Each row has a hidden value. The values are split into ranges, and the group after each row names the range that its value falls in. Each part has its own value, ranges and names.
[-168   69  106  -75  405   76  122  -54  135 -155   73  103  -38 -171
  -18   88 -135    3   63   48 -150  -84  -11  -26   13 -101   23   34
   32    1  -75   96   95  181  151  297   57   12 -153   17  167  -14
   11   64  -16 -100]	CC
[  35   76   34  148  -93   43   53  -82    2  -80   45  -61   34  122
  -67   87 -117   -3  -12  105  -59  -70  -24  -11   61   78  -83  -13
  -71   -2   64 -114   21  -58   19  -72 -170  -80  108  -20  -92   26
 -118   25   65    1]	JH
[  -1  170 -236  143  -52  -79  -27  -99   13  140   32 -145  -48   84
   -5   70 -116  -16  -54  -93  -68  122  -46  -51  -25   73   96 -146
 -167   35  -24 -115  -21 -184 -196 -144   58 -303  -59  121 -124   46
  -28   87   44   39]	PQ
[  49  120 -117  118  -76  -71  -25 -123  -40   10  -13  -70  -41   -2
  -34  145  -77   58   40  -55   -2  147    8   72  -49  128  -30 -141
 -211  -17  -16 -148  -21 -115 -192 -111   49 -200  111   46  -21    0
  -59   -7   94  -10]	Zd
[   1   53 -375  133 -135 -262 -197   56   96  285 -102 -350   48  374
  250   40  217  -69 -186 -241  -79  273  -24  -46   67 -111  271 -321
  137  205  151  232  118 -241 -125 -273  194 -247 -304  -84 -262 -295
   64  -43   34  289]	Hc
[-329  -59 -181 -188 -166   64   43 -321 -114   39   66   52    4  -37
 -171  127 -192  194  198   38  -15 -101 -100  227  -69  234   61   49
 -100 -160  108 -323   66   10  -29  -45 -149 -262   15  232  -93  100
    6   79 -171 -132]	Sn
[ -72  163   44   59  145   48  118 -108  146 -141  124  -59   29   -6
  -83  106 -154    3   67   49 -113 -100  -75   22   46   11   -1   -6
    2   -7   55  -22   76   27  128   64  -19  -78   19   63  102  -37
  -23   51   38   22]	CC
[-164  -39  -52  -74 -144  170  146 -178  -73  -33   71   46   94  151
  -29   88 -103   82  102   64  -12 -260 -108  182   83  130  -31  127
   89 -156  219 -347  120   85  154 -134 -287   24   99  146 -169  -46
  -94  -25  -93    0]	Hc
[ 160   73  171  169  285   -6  117   10   20 -253  -18   59   82   86
 -166   14 -176  107   -1  300 -124  -17   77 -218  142   15 -287  210
   23   92   50  142 -128   68  236  -13 -286  183  229 -307   -5  132
 -289  -14  -48 -125]	JQ
[ -80   44  179  -23  253   72   95   -6   49  -84   33  105  -16  -86
   29   96  -34  -96   -9   26 -144 -134   32 -129  -18  -58  -54   15
   17   55  -76  101   78   47   83  253  -57   24 -149 -145   58   19
  -19    3   23  -95]	QP
[ -71   54  120   20  326  -25  -78  177  108  -69   69  135  -44   33
  123 -135 -103  -52 -145   67 -223 -165  -75 -210  -88 -190  -54   30
   61 -108 -277   29 -103  226  -42  348  209   78 -270  -13 -138  -19
 -142  157   86  -38]	PQ
[ 115   54  163   12  107   45  118   44   43  -12  -64   64   33  -37
  228  178   79 -133  -61 -126  -66   16  121  -58  -45    2 -107 -116
  -61   81  -76   75  117  -86  -58   70   35    2   12 -170   10  -71
  -46 -143  209   67]	Zd
[ -62   -9  185   14  388  -28  -54   74   26 -125  -85  188  -52 -117
   37    5  -27   40   -6  112 -115  -41   72 -126  -39 -152 -107   40
   -6  -16 -226  115  -39  191   12  310   97   98 -127 -159   10   33
 -138   35   35 -172]	Zd
[ -75   61   -7    6  -98   58   85 -146   -9   -4   99   -4    3   29
  -70  107 -153   -8   39   10  -79  -93  -54   22  -53  156  -34  -21
 -111  -52   37 -165   27  -88  -39  -16 -122 -167   34   49  -80   55
  -41   37   16  -21]	QP
[ 122   79  106  187  -47   74  108  -48   24  -96  -56  -36   82  120
   40  135  -44   -2    1   78    6  -62   54   35  106   39 -131   -5
  -59   11   70 -119   86  -53   50 -155 -159   -7  228  -50  -79  -30
 -176  -73  158   62]	Zd
[ -74  113   23   87  116   73  107  -82  106 -201   72  -86   43   31
  -55  120 -142   11   16  122 -107  -84  -39   39  136  -59   11   11
   16   36   82   -3  136  120  151   71  -58  -73   -6   78  115  -58
  -31   91   74   15]	CC
[ -68  109 -198   58  -71 -110  -63 -119  -53  -10   44 -126   -6   69
  -94   96  -94   65    1   -2  -95   77  -52   -6  -21   85   25  -75
 -103   34   46  -60  -18  -49 -119  -40   14 -237  -61   30   -7    0
   -9   96   -4  -28]	Hc
[  10   13  -14 -163  -19  -38   47   60    3  -34  114   11   52   76
  211  106   54  -99  -98 -181 -180  -10  -39  -24 -122   63  -66 -110
   70    1   32   63   52   36  -73  142  106   18 -154 -123   -4 -219
   49  -70  108  126]	Hc
[-119   89   -4  -59  101  -12   39 -107   20 -159   83  -25   29  -45
  -73  142  -74   39   62   31 -133  -46  -39   28   -2   34  -29  -14
   -1   24   46   24   69   83   53  160    5  -84  -65  -15  163  -41
   31   43    4  -56]	CC
[  -6  101   20  144  -96   14   14 -114   54   14   44  -64  -15   63
  -49   93  -99  -13   32   11  -26  -33  -45   42  -19   93   -8 -108
 -125  -45    1 -146   20 -143  -67  -73  -48 -166   80   47 -113   18
  -75   10   78   23]	JQ
[  90 -101 -201  -30   13 -111  -80  445  287 -215  365    6  -41  392
  395 -425 -545   76 -490  107 -379   77 -298  -17 -177 -177  -26  -38
   26 -453 -289 -122 -278  627 -255  214  628   19 -226  444 -490 -403
 -292  467  419  458]	CC
[ -93  152   78  184  692 -264 -287   99  145 -235   82  143 -124  -11
 -351 -298 -231  282  106  331 -200  -49 -167 -241  -36 -206 -143  192
  135 -191 -247  106 -444  352  152  335  212  288 -101 -157  -38   55
 -310  188 -260 -306]	JH
[-118  -34   70 -198  257  111  135   44   12  -98   63  159  -44 -144
  226  143   15 -113  -52 -126 -149  -67   18   21  -50  -95   12  -49
   57   -9  -65   53  174  228   20  336  102   84 -263  -19  124 -177
   87  -22   89  -15]	Sn
[ 124   61  117  142  411   86  193  -16   -3 -228  -41  127  -28  -84
  -83   91 -175   65   16  201  -65   58  113 -114  167  -55 -182  153
  -42   75    8   67  -23  158  194   40 -217  193  160 -167   95   77
 -202  -27  -18 -163]	JQ
[-142  110  100   10  446    4   56   14  240  -65  119   88  -80  -96
   -3  -33 -166  -10   35   12 -161  -84  -86  -74  -52 -135   62   -8
   61  -78 -140   92   -9  131  113  258  178   25 -183   34   16  -64
  -44   88  -17  -22]	Sn
[ -21   67   94   83  -56  100  133  -50   23  -97   31  -53  130  162
    4   93  -93  -52  -58  131 -117 -211   -1  -91  100   23  -87   80
   24   65   91  -35  115  -28  119  -27 -238  -85   33  -53  -77   45
 -111   50   82   42]	Hc
[ 154   21  148  128  224  116  207   -7   -7 -209  -63   97    3  -51
   28  152 -124    8  -22  137  -35   54  144  -39  134  -19 -181   68
  -90   72   15   31   67  102  111    0 -189  115  189 -142   59   12
 -175  -62  121  -60]	Zd
[  25  166  103  139   10   52   56  -59   76  -37   79  -45    5   42
   -7  109  -37 -103    9  -21  -70 -125  -49  -28    4   35  -42  -87
  -47   -6   -3  -98   50 -107    2   29  -50  -57   25  -18  -12  -20
  -44  -25  100   24]	JH
[-173  191 -231 -127  332  215  251 -227   23  151  146  148  -31  -20
   48  105   55   76  333 -329  106 -248 -248  357  105   68  131   88
  300 -312  304 -591  111  123  288 -231  -91  384   88  329  -30 -286
   13 -300 -335    2]	Hc
[-188   79 -164  -45  115  217  171 -228   16  171   94  116  -39   55
   12   59  -26   75  256 -175  112 -245 -210  324   94   82  128   53
  177 -309  221 -577   99   48  196 -245 -160  212  101  335 -211 -157
  -56 -188 -256   -8]	PQ
[ -26 -335 -104 -449 -254  -92   36  136   45   17  135   26  116  260
  414   35   48  -18 -194 -223 -228  173  -44  128 -198  152  -34 -180
  202  -74  161  231   76  107  -54   72  161   61 -200 -174 -271 -436
   59 -137   87  336]	CC
[ 282  166   39  212  125  101  292   -9  140  -96  126  -20   46  163
   10   41 -243   -8  -32   45  -54   26  -29  -43  120  117 -171   63
  -22  -42  144 -119  -65  -65  158 -279 -202  151  352  -25 -134  -50
 -244  -96   76  152]	JQ
[  15   44  159   64  105   97  112  -56   33 -114   50   51  -35  -55
   -8  148  -50  -82   22   25  -67  -57   24   -2   28   17  -72  -54
  -45   21   13    1   86    2   70  117 -118   42   16 -109   52  -37
  -30  -59   62  -56]	JH
[  16   59  190   80  297  129  202  -35   52 -112    3  103    4  -54
  -44   89 -142  -60  -15  140 -118 -100   83 -186   91  -29 -112  112
  -25  102  -26   98   50    8  175  107 -239   51   17 -164   15  137
 -124    4   -8 -120]	PQ
[  -7  221 -217   20   18 -108    2  -68   68  -37  100 -191   60   93
   28  120  -43   12  -19 -121 -138   82  -87   10    5   47   46 -122
   -3   57   83  -10   35  -39  -64  -38  149 -180  -64   82  100 -118
   45   37   67  117]	CC
[ -35   14  139  -73   58   62  101  -41   31    0   65   72  -24  -71
   85  153    1 -141  -14 -101 -119  -54   28  -54  -97   67  -41 -106
  -47   39  -39   62   90  -89  -25  177  -37  -48 -109 -142    9  -29
   41  -74   66  -18]	PQ
[  30   62   75  -80   62   18   91  -26   11  -15   96   46  -25  -60
   97  167   36 -132   -8 -171 -118    8    3  -29 -106   97  -66 -136
  -28   31    6   44   51  -78  -46  142   12   17  -77 -157   60 -106
   59 -126   61    9]	PQ
[-468  -86  -96 -285 -140  153   44 -353 -165  201  -37  148  104   26
  -98  121   34  151  285  -23   38 -386 -109  210  -34  198   77  154
  113 -174  160 -425  160  -62  112  -75 -307 -129  -51  176 -215  147
    0  -63 -329 -184]	Hc
[ -72  -43  102  -94  243   91   94  106   77  -61   95  162  -84  -72
  209   18 -102 -119 -124  -56 -173  -72  -15  -58  -85 -110    0  -46
    6  -78 -162   30   62  208  -32  312  132   59 -249   11  -54 -127
  -18   63  126   14]	QP
[  15  109   58  158   81   70  135  -58   57 -132   53  -52   67  125
  -88   59 -175    3  -21  169 -104 -125  -16  -95  127    5  -83   99
    1   48   90  -26   37   12  155  -55 -219  -34   83  -41  -45   47
 -148   68   27    0]	Hc
[-324 -114 -146 -204 -225   97   66 -317 -171  181  -10  107   45   31
 -133   85 -179  158  147   58  -16 -168  -43   94  -87  279   23  117
 -115 -120   67 -335   39 -130  -52 -124 -299 -303   15  160 -289  271
  -70   62 -220 -164]	QP
[ -43  -25   85  -76   17  -12   -8    4  -44 -124   63   36   -9  -10
   51  134   45  -71  -29  -33 -138  -33    3  -11  -61   19  -81  -88
   20   27   16   82   63   77  -16  229   -5   36 -144 -185   71 -140
   40  -44   59  -42]	QP
[ -86  109   45   56  289   26  101  -91  136 -191   98   -9  -39  -83
 -118   96 -172   44   80   93 -114  -10  -39   18   65  -48   10    8
    2   10   31   68   55  123  159  142   -2  -10  -26    9  155  -54
  -20   61  -14  -58]	CC
[ -22 -277  150 -244  -54   72   38  158  -91  -70  -51  191   37   43
  372   92   86 -109 -209  -40 -155  -15  112  -19  -95  -39 -117  -76
   39    0  -95  130  140  192  -93  290   18   87 -220 -197 -149 -161
  -26  -53  193   49]	JQ
[  23  150 -220   50 -107 -108  -54 -124 -126   10   49  -88   -2   61
  -90  104  -90   71    1  -39  -82  100  -45  -26  -53  174  -65  -63
 -158    8   22 -163  -97  -96 -196  -87  -13 -198   38   26  -19   68
  -49   46   -4  -58]	JH
[ 220  208  -69  246  246   32  238   45  144 -343  135 -137  168  298
 -111  -50 -356  140 -101  315 -182  -21  -66 -141  305  -35 -200  268
  116   43  218    8  -91  223  333 -218 -224  160  289   11   -8  -30
 -315  122   38  124]	CC
[ -63   -8 -100   20 -150   -2   36 -237  -52   25   54   16  -40   17
 -180   91 -222  159  136   61   11   66  -48  139  -64  260  -48  -24
 -190 -130   67 -244  -71 -115  -77 -166 -149 -180  203   79 -166   97
 -114    6  -81  -79]	JQ
[ -82  -61   79 -149  157   76  107   51  -16  -84   28  120   -2  -56
  188  115  -11 -101 -102  -44 -166  -57   50  -65  -41  -59  -36  -20
   25   43  -59  103  132  151    1  270   13   17 -226  -98   33  -90
   26   13   95  -14]	Hc

New part:
[ -67  -13   77   -9  -36   -6   34  -25  130 -105   82   22   57 -105
   36   97  -88    8  -21   10  -48  -26   55   78  -90   22  -70  -56
   22  -44    8  -62  -13  -38  -34   22    3   29    2  -27   45   48
  -49  -26  -56  -56]	(57)
[-344  182    3  448   60 -228   -3 -380  458  421  358   89  381  252
   97  200   84  202  141   39 -127   63   88  -84  -12  -29  -44  182
  -14  351  365 -202  132   27 -231   84   35  328  -88   86   -3 -384
    0  -90   36   39]	(58)
[ 297  132 -312 -245 -115   -5  449 -685  -69 -107  258 -174 -318  171
    9  380  298   92   62  333 -169  294  501 -221  346 -145 -467  -76
 -176  110 -455  -52 -106   17 -283  -70  110  347  -39  228 -196 -296
 -472  687    7   65]	(60)
[ -56  123  -90   21   75 -145   47  -42 -152  217   -6  355   80  -57
 -242   75  180  105  298  -27  157 -176    3  113  160   54   65  -27
  153   35  160  337  101  -33  138  141 -279  -19   63  115  -26   63
 -229   39 -171  -54]	(57)
[-106  -38  -42   34  -23   -9 -123   34   37  -46  -79  -21   21  -35
  -12   72  -10  -13  -14   22  -11  -29   24   11   54   65  -84   41
  -26  -25   -9 -133  -49  -76  -94   11  -45  -29   48   -6  -51   -2
  -47  -18  -62  -88]	(56)
[-222  106  152  235  147  -64 -263  272  274  267   15  217  400 -137
 -157  193 -112 -110  159 -195  -75  -76 -223  376 -344   54  307   80
  214  207  507 -106  106 -211  162  -43  198   86  -55 -292   93 -284
 -193 -376 -156  -99]	(71)
[-147  -29  -21  111   -5  -61 -110  -80   84   57   62    3  152   14
   65   52  -33   60    7   27  -30   14    6  -10  158  -23  -76   94
  -63   72   28 -122  -38   31 -130   49  -80  112   19   38  -52    4
  -10  -47  -41  -15]	(45)
[-377   44  145  373  157 -244  -39 -539  462  383  565  -92  519  243
  401  220  -93  254   48   38 -249   26  174  -52  142 -166 -214  245
 -104  228  216 -139 -121  315 -207  236  -94  405 -233   88  224 -238
  219 -132  -38  206]	(57)
[-107  -27   66  -15  -18  -11    4  -27   71  -36   -6   67  -32   61
   14   16  -34  -31  -76   41 -137   68   12   11   68    3   23   36
  -58  -32  -21 -152    2  -81 -126  -26    5  155   14  -76  -33  109
 -132  -73   15  -21]	(64)
[ -86  -52   27  -18    9   13  -33   24  -19  -37  -14   65   67  -92
  -73   83  -82    8    6  -53  -79  -43    2   32   31   10   -6  -46
  -14  -12  -26   -1  -14  -27  -41  -38  -11   32   13  -21  -45   58
 -123   -2  -75   -9]	(55)
[ -51   -8  149  -40   24   20  151 -115  -66  -38  104  185   68  -35
 -121   78  -86   88  -36 -143 -174  -76  102   29  -36  -29   67 -112
    2  -43   35  104   76  -30  -52  -62   47  138  -47  -39  124   15
 -194   29  -38   77]	(66)
[ 289   55 -140 -206 -114   44  421 -537  -36 -184  265 -128 -230  -69
  -60  298  182  112   93  204 -201  242  457 -127  168 -136 -357 -220
  -76   27 -390  -14  -94  -37 -210  -31  147  308  -38  110  -37 -290
 -438  631  -37   52]	(66)
[-105    9   62 -127   84    1  112 -154 -225   14  -16  207  -62  232
 -102   69  -11   50 -145 -125 -179 -126  125  -45  163    2   49   53
  -97  -96   -8  117   51   -7  -97  -87  -46  113  -49   -6   86  107
 -189  -17    2  110]	(58)
[   5 -138  155  -77  -13   81  -12  -61   -8 -163  144  -76  124 -282
   14   58 -148   54   16  -75  -96  -17   72   80   76  -64  -85 -101
   16 -126 -135  -12  -87   54  -26   35  -22   17   17  -56  132   34
  -37   59 -121   47]	(49)
[-651 -154  416  435  131 -136 -475 -132  392  374  469   26  819  -44
  316 -203 -336  209   48 -284  -27 -124 -311   69  384 -117  150  418
  -16   21  417 -187   98  416 -115  206 -381   -6   58   25  249  133
  616 -727  -24  185]	(45)
[  34   14  218  -27 -143  -26  247  -29  359 -257  272    8  113 -251
  180  185 -215    4  -22   90  -52  -19   63  192 -454   18  -93 -237
  106  -56   52  -25   26   13   60   23   72   10  -68   -6  111  179
  -24  -66  -74  -84]	(49)
[-296   41  -15  -83  239   72 -132   11   62  191 -138  -75 -179   55
 -236  132  192 -114  191   17  -34 -106  -22 -106  180  191  -66  165
   92 -149 -189  -70   15 -171   18   -6   22 -229  131 -159 -221  -82
  -50   70  -71   23]	(64)
[ -84  -15  -13  -26   14  -21  -69  -36  -57    4  -13   54   46   22
  -11   63    2   15   -6  -10    6  -66   20   41  166   23  -39   83
  -24  -35    5  -17  -12    0  -47   19 -117   -4   43   20   -8   72
  -69  -50  -72  -23]	(56)
[ -90  -61   45   -5   -3   13  -39   40   16  -40  -14   70   64 -120
  -78   65  -86   -3   17  -47 -104   -6  -10   41   16    3   15  -63
   -7  -12  -20  -31  -16  -45  -51  -32   -2   57   15  -42  -43   55
 -137  -12  -70  -19]	(55)
[-109  -25   22  -50    9   14  -34   -4    7  -38  -25   54   13  -36
  -69   98  -53  -36  -10  -33  -98  -31    9   29   36   32  -19    2
  -18  -52  -23  -41   -7  -43  -54  -60   -4   -8   16  -24  -48   41
 -116  -33  -55  -15]	(60)
[ -95  -28    7  -26   -6  -10  -62   17   16  -40  -48   42    9   11
   -6   65  -43  -39  -44   15  -70   -6   -1   40   64   27  -22   43
  -41  -30  -11  -93  -29  -53  -73  -26  -26   44   17  -33  -48   81
 -104  -62  -43  -41]	(45)
[-139   -6   51   84   22  -48  -22 -144  130   34  146   -2  153   -3
   66  115  -54   75    0  -13  -87  -21   86   17   41  -21  -95   41
  -25   32   45  -78  -35   26 -100   54  -21  111  -33    4   66  -67
  -13  -18  -52   13]	(57)
[-213   10   53  -70  131   81  -87    6  142   59  -49  -88 -117  -48
 -156  124   89 -109  122   10  -85  -18    8  -25   57  129  -57   79
   83 -135 -134 -150    6 -169  -17  -19   77 -140   99 -172 -111 -106
  -68   33  -57  -18]	(58)
[ -70 -164 -100  184 -166  -31   -2   75 -126 -229 -173   91   11 -231
  -78 -150  -65  263  -47  -18  101 -148  131 -217    7   81 -185 -280
  -80  -34 -118   61  -59  -64 -216  139 -190   -1   87  206  -61  179
   56  262  -31 -126]	(66)
[ -41  -11   37  -60  -50    8   19   39  100 -151   -4   -2  -23  -76
   38  111  -72  -48  -55   47  -18  -36   42   87 -109   63  -84  -40
   16  -73  -23  -84  -28  -76  -18   -5    6  -33   19  -36   -2   99
  -64  -33  -57  -96]	(58)
[ 168   17 -121 -118  -84   26  181 -301   50 -158  161 -156 -110 -142
    3  243   98   46   88  173  -83  158  293  -23  102  -68 -314 -128
  -28   17 -267  -84 -132  -46 -127   30   78  162   -1   57  -38 -212
 -261  406  -84  -37]	(71)
[  24   32   36  -41  -19   18   90  -62 -111   18  107  214   92 -274
 -261   12   71  115  244  -99  119  -74    6   83  152   -3   62 -123
  150  -26   18  197  165  -44   64   38 -128  -44  155   50   -6    2
 -194  106 -114  -24]	(66)
[-138  -52   41 -103   52   47  -87  -30   -7  -32  -31  -47  -53    0
  -29   62   -2  -57   -8    0  -68  -33   14   -6  184   52  -69   99
  -23 -144 -125  -92  -40  -27  -60  -14  -61  -79   68  -58  -43   75
  -31  -36  -53    7]	(64)
[ -30  -15   97  -20  -33   17   54  -40  124 -130  132   -4  107 -152
   42  141 -127   25  -25  -24  -44  -51   70  103 -136    3  -86  -82
   33  -28    7  -34  -12  -13   -9    2   48   20  -15  -29   77    8
  -46   -1  -77  -34]	(71)
[ -69  -37   18  -31   12   16  -30   22  -47  -28   -7   82   79  -83
  -81   94  -75   10    7  -67  -51  -60   -6   51   47    6    4  -29
   -7    0   -9   23    5  -17  -23  -48  -17   20   21  -11  -44   57
 -132  -12  -83   -6]	(55)
[  -5  -79  123   23   -2   49    2  -17  -11  -63   92   34  147 -220
  -81   55  -93   78   48  -92  -95  -13   39   70    6  -46   23 -112
   35   -4  -20  -11   -3  -39  -41    3   50  111   11  -80   80  -43
 -146   63  -97   29]	(49)
[-66 -23  23  -9 -33  20 -25  -1  35 -75  14  21  29 -78 -25  40 -29  17
 -12  -2  11 -20  23  33  57  28 -43   2   2 -31 -22 -85  18 -65 -68   5
 -27  10  73 -22 -20  41 -62  -8 -40 -60]	(58)
[-102  -33   59  -53   18   26   10  -20   -1  -35   19   74   44  -75
 -100  119  -80   -9    8  -79 -126  -51   24   27   -1   21    3  -54
   -2  -50  -21   15   16  -22  -38  -76   11   -6    2  -22  -24   32
 -135  -13  -67   15]	(55)
[-124   39  -24   43  -12  -40  -43   40  145  -15  -51   21    7   46
   19  140  -12  -51  -28   66  -22  -39    6   43 -107   96  -57   42
    1   22   59 -131    1 -107  -53  -19   26   -6    6  -26  -83   21
  -74  -70  -40 -100]	(64)
[-134  -83  106   41  104  -51  -55  -25   72  -19   26   -5  128  -11
   97  178 -166   14  -84  -45 -269  -79  126   81 -138  -17  -94  -47
  -52  -32   19  -15 -222    8  -43   64   49  177 -198 -107  179  -22
  -75  -17 -128   46]	(66)
[ -28  -49   88 -165 -107   73   89   38   71 -268   69  -33  -37 -135
  100   11 -140  -23 -105   55  128  -80  -41   38    1   53 -108  -36
    0 -148 -159  -36   63   36    5  -30  -79 -161  134   45  -97  367
   86  -68  -10  -65]	(60)
[-130  222 -172  123   46 -242   45   -6  -84  339 -108  499   41   48
 -345  100  292   73  385   16  157 -173  -35   96   59  150  145  -18
  194   92  335  334  195 -127  124  113 -313  -65   65  171 -118   14
 -311  -30 -152 -138]	(56)
[-71 -37 -28  15  83  13 -99  23 -51  30 -32 -35  50  54  53  29  -1  45
 -58  34  59 -52   1   5 201  -9 -66 122 -57  63 -92 -85 -65 -43 -57  68
 -21 146  50 -78 -71  87 -46  29 -55   1]	(58)
[-410 -202  327  144  109   69 -594  804  -20  -57 -375  258  396 -333
 -136 -204 -434 -149 -132 -448  121 -430 -491  372 -304  215  423   74
  169 -193  446  -19   72 -145  234  -23 -114 -403  108 -303  171  357
  260 -748 -166 -166]	(57)
[ -61  -31   16  -29   20   61  -75   12  -69  -32   21   24  144  -52
  -56  122 -112   12  -59 -121  -19  -82  -21   57   67  -13    4   43
  -33   47   10  -31   34   -3  -40 -109   53    8   35  -24  -38  -17
  -96  -41  -67   17]	(55)
[ 164  -78  -50 -393 -129  175   36  490 -238 -509 -469   66 -410 -202
 -157   28 -102 -264 -209   56  139 -157  -78  161 -251  220   -4 -196
   40 -286 -241   16  -25 -296  135 -168   53 -314  146 -125 -190  474
 -227   10  -81 -256]	(45)
[-292   -7   21  -41  256   77 -182   24   77  164 -124 -126 -110   56
 -159  144  112 -100  106  -17 -113  -91   15  -76  129  145  -80  163
   48 -118 -167 -130  -72 -164  -16   10   84 -119   57 -219 -120 -143
  -38   57  -82   41]	(58)
[-223 -158 -175  193  -68 -142  -30  -13 -217 -146 -313  140  -79  123
   -2  -61  -60  252 -209  -23  -95 -262  267 -325   -2  137 -270 -183
 -227  -94  -72  124 -207   -9 -301  144 -267   26 -104  275   20  202
   83  216  -21  -66]	(57)
[-426 -222  280  262   96   -2 -549  674   47   43 -260  237  481 -292
  -40 -228 -422  -41  -83 -354   93 -325 -477  266 -177  122  371   65
   92  -42  391  -33   37  -41  140   46 -161 -193   78 -215   71  390
  266 -659 -138 -104]	(55)
[  26 -102  -34 -197    8  100  -80  302 -246 -216 -319   95 -136 -158
 -192   71 -101 -123  -85  -78  -30 -137  -37  103  -67   99   31 -126
   -1 -133 -125   69  -81 -167   61 -110   29 -112   38 -107  -91  199
 -235   32 -129  -94]	(55)
[ -70  -53   97   10   46   33  -19  -14   16  -31   58   33  112 -156
  -75   92  -82   46   33  -90 -102  -55   55   62  -19  -10  -18  -73
   33  -26  -13    1  -32  -47  -21   13   44   69  -11  -84   75  -54
 -109   43  -98   19]	(66)
[-174    1   16   91   10  -66  -70 -147  126   84  120   10  151   56
   67   88  -24   48   15   18  -72   13   22   -9  142  -17  -68  116
  -50   48   55 -116   -5   47 -125   27  -71   91    3   40  -22  -24
   -8  -79  -30   13]	(45)
[-99   3  11 -49  10   4 -65 -16  16 -22 -18  23  22  30 -18 120 -25 -53
 -32 -12 -53 -42   6  59  58  46 -27  84 -17 -45  18 -83   3 -41 -47 -55
 -19 -34  25 -27 -25  21 -89 -87 -57 -32]	(64)
[ -95   -9   13   -7  -30    4  -41   -1   30  -25  -10   69   29  -23
  -52   41  -24  -17   -7   -4  -35   12  -24   28   84   22   10   35
  -17   -7    8  -98   45  -63  -82  -46  -19   34   66  -16  -74   52
 -110  -58  -21  -45]	(45)
[ -68  -27   -7  -18  -44  -19  -54   29   55  -88  -31    0   15  -15
   62   69  -48  -28  -55   61    6  -23    4   53   30   44  -76   38
  -30  -32  -15 -106  -38  -35  -58   12  -62   -2   35    3  -47  126
  -41  -64  -52  -81]	(64)
[-200  -32   25  -30   76    5  -88   52   53   24 -136   28 -111   37
  -89   45   35  -78   17   29 -120  -22    0  -29   63  104  -16   51
   -3 -116  -75 -109  -43 -134  -67    3  -22  -25   36 -108  -86   69
  -93  -34  -39  -35]	(64)
